Below are the code and all the weights of a small trained network. Each question names an input and a class and asks about switching units off, where a switched-off unit gives its printed mean instead of its output.

import numpy as np


def w(rows, s, z=0):
    codes = np.array(rows[::2]) - 128.0
    scale = np.full(codes.shape[1], s)
    scale[-1] = z or s
    return codes * scale


def f(y):
    return y / 2 * (1 + np.tanh(0.7978845608 * (y + 0.044715 * y**3)))


def log_softmax(a):
    a = a - a.max(-1, keepdims=True)
    return a - np.log(np.exp(a).sum(-1, keepdims=True))


def net(x, mask):
    res = np.array(x, float).reshape(1, 5) / 4 @ E
    y = f(res @ A[0][:, :-1].T + A[0][:, -1])
    res = res + np.where(mask, y, B[0][:, -1]) @ B[0][:, :-1]
    return log_softmax(res[-1] @ U[:, :-1].T + U[:, -1])


A, B = {}, {}
E = w([
[109,146,126,211,77,97,187,224,115,49,160],'x0',
[220,112,159,25,15,166,144,220,108,206,49],'x1',
[23,209,168,187,86,54,81,255,81,203,109],'x2',
[39,88,163,56,150,165,107,166,67,16,140],'x3',
[137,35,44,170,132,194,157,211,84,138,98],'x4',
],0.0077)
A[0] = w([
[132,137,168,149,116,84,182,255,152,54,107,174],'neuron 1',
[148,211,122,168,143,22,161,133,93,223,166,252],'neuron 2',
[129,110,112,111,99,160,112,143,17,207,77,95],'neuron 3',
[181,67,91,132,100,153,109,74,165,114,64,138],'neuron 4',
[192,139,126,94,156,76,87,95,141,197,192,84],'neuron 5',
[205,133,168,115,80,15,138,92,185,180,31,72],'neuron 6',
[72,104,77,163,155,161,187,183,113,28,183,245],'neuron 7',
[249,221,138,74,95,76,108,123,176,230,145,67],'neuron 8',
[158,103,171,9,227,140,52,167,173,154,115,87],'neuron 9',
[83,209,142,181,171,114,82,77,65,160,111,95],'neuron 10',
[107,70,154,8,205,196,150,130,133,90,141,174],'neuron 11',
[21,146,152,210,146,151,66,126,144,60,164,174],'neuron 12',
],0.0068,0.004)
B[0] = w([
[134,107,118,143,140,68,217,238,105,127,183,203],'neuron 1',
[96,133,161,145,45,112,133,125,166,164,84,254],'neuron 2',
[127,62,116,65,120,131,118,166,156,174,42,183],'neuron 3',
[230,102,224,182,78,174,85,81,100,126,116,180],'neuron 4',
[205,161,144,99,143,170,98,218,66,130,76,183],'neuron 5',
[202,186,148,242,141,86,116,122,120,95,182,210],'neuron 6',
[169,219,143,109,177,121,156,118,157,107,142,231],'neuron 7',
[179,254,165,163,199,70,154,180,68,86,93,238],'neuron 8',
[217,122,145,63,74,196,95,99,110,140,112,179],'neuron 9',
[98,139,127,104,112,119,99,185,135,205,127,198],'neuron 10',
[162,156,187,155,175,163,131,53,180,14,104,207],'neuron 11',
[144,227,118,200,130,97,217,216,126,109,36,235],'neuron 12',
],0.0079,0.009)
U = w([
[167,117,201,111,39,190,105,72,184,209,70,191],'0',
[165,163,163,92,188,219,69,48,98,101,152,16],'1',
[127,192,179,171,153,2,212,134,93,130,126,234],'2',
[31,56,95,65,85,124,57,179,58,200,159,1],'3',
],0.0074,0.0021)

Each question gives the input, the list of numbers given to net, and the class t.
The units are the neurons (one row each of A and B). Each row of codes is followed by its name. A weight is (code - 128) times the scale printed after its matrix; where a second scale follows, it is the last column's (A, B and U).
mask holds one flag per neuron, in row order. A switched-off neuron (its flag False) gives its mean, the last column of its row in B, instead of its output. The means were averaged over made-up inputs and are rounded, as every weight is.
A unit's drop is (log p(t) with every unit on - log p(t) with that unit switched off) / (log p(t) with every unit on - log p(t) with every unit switched off).
The circuit of an input: a set's keep is (log p(t) with only the set's units on - log p(t) with every unit switched off) / (log p(t) with every unit on - log p(t) with every unit switched off). Starting from all 12 units, units are removed one at a time, each time the one whose removal leaves the highest keep (on an exact tie, the one counted first), for as long as the keep stays at least 0.8.
circuit, biggest first: the units of the circuit, biggest drop first
most important unit: the unit with the biggest drop
top k neurons: the k neurons with the biggest drops, biggest first
drop of u: that unit's drop, to one decimal
input [-8,-7,4,-1,1], class 3: most important unit => neuron 8
input [7,4,-8,3,-1], class 1: circuit, biggest first => neuron 12; neuron 11
input [-8,-7,4,-5,2], class 0: circuit, biggest first => neuron 8; neuron 1
input [-5,-7,-1,-6,5], class 0: circuit, biggest first => neuron 8; neuron 6
input [-7,6,-4,-3,-2], class 1: top 2 neurons => neuron 8; neuron 2
input [-7,-7,2,-4,7], class 3: circuit, biggest first => neuron 8; neuron 11; neuron 6
input [-5,-4,1,1,-3], class 0: top 3 neurons => neuron 8; neuron 1; neuron 6
input [5,3,-6,-4,6], class 0: top 2 neurons => neuron 8; neuron 4
input [2,6,-8,1,1], class 1: top 2 neurons => neuron 2; neuron 11
input [-7,2,8,5,-7], class 0: top 2 neurons => neuron 9; neuron 1
input [4,-6,-6,-4,1], class 1: circuit, biggest first => neuron 1; neuron 8
input [4,3,-4,-8,7], class 0: top 2 neurons => neuron 4; neuron 12
input [5,7,-7,8,-7], class 1: top 2 neurons => neuron 11; neuron 2
input [3,7,-8,5,6], class 1: circuit, biggest first => neuron 11
input [-7,0,6,4,-8], class 0: top 2 neurons => neuron 9; neuron 1
input [3,2,-3,-4,5], class 0: top 2 neurons => neuron 8; neuron 12
input [-6,1,-5,-8,-6], class 2: top 3 neurons => neuron 8; neuron 6; neuron 11
input [-2,7,-1,-7,-4], class 2: top 2 neurons => neuron 8; neuron 6
input [-4,-4,-5,-7,-1], class 1: drop of neuron 3 => 0.1
input [3,-7,-8,-3,-3], class 1: drop of neuron 5 => 0.0
input [3,7,4,7,5], class 3: drop of neuron 12 => 0.4
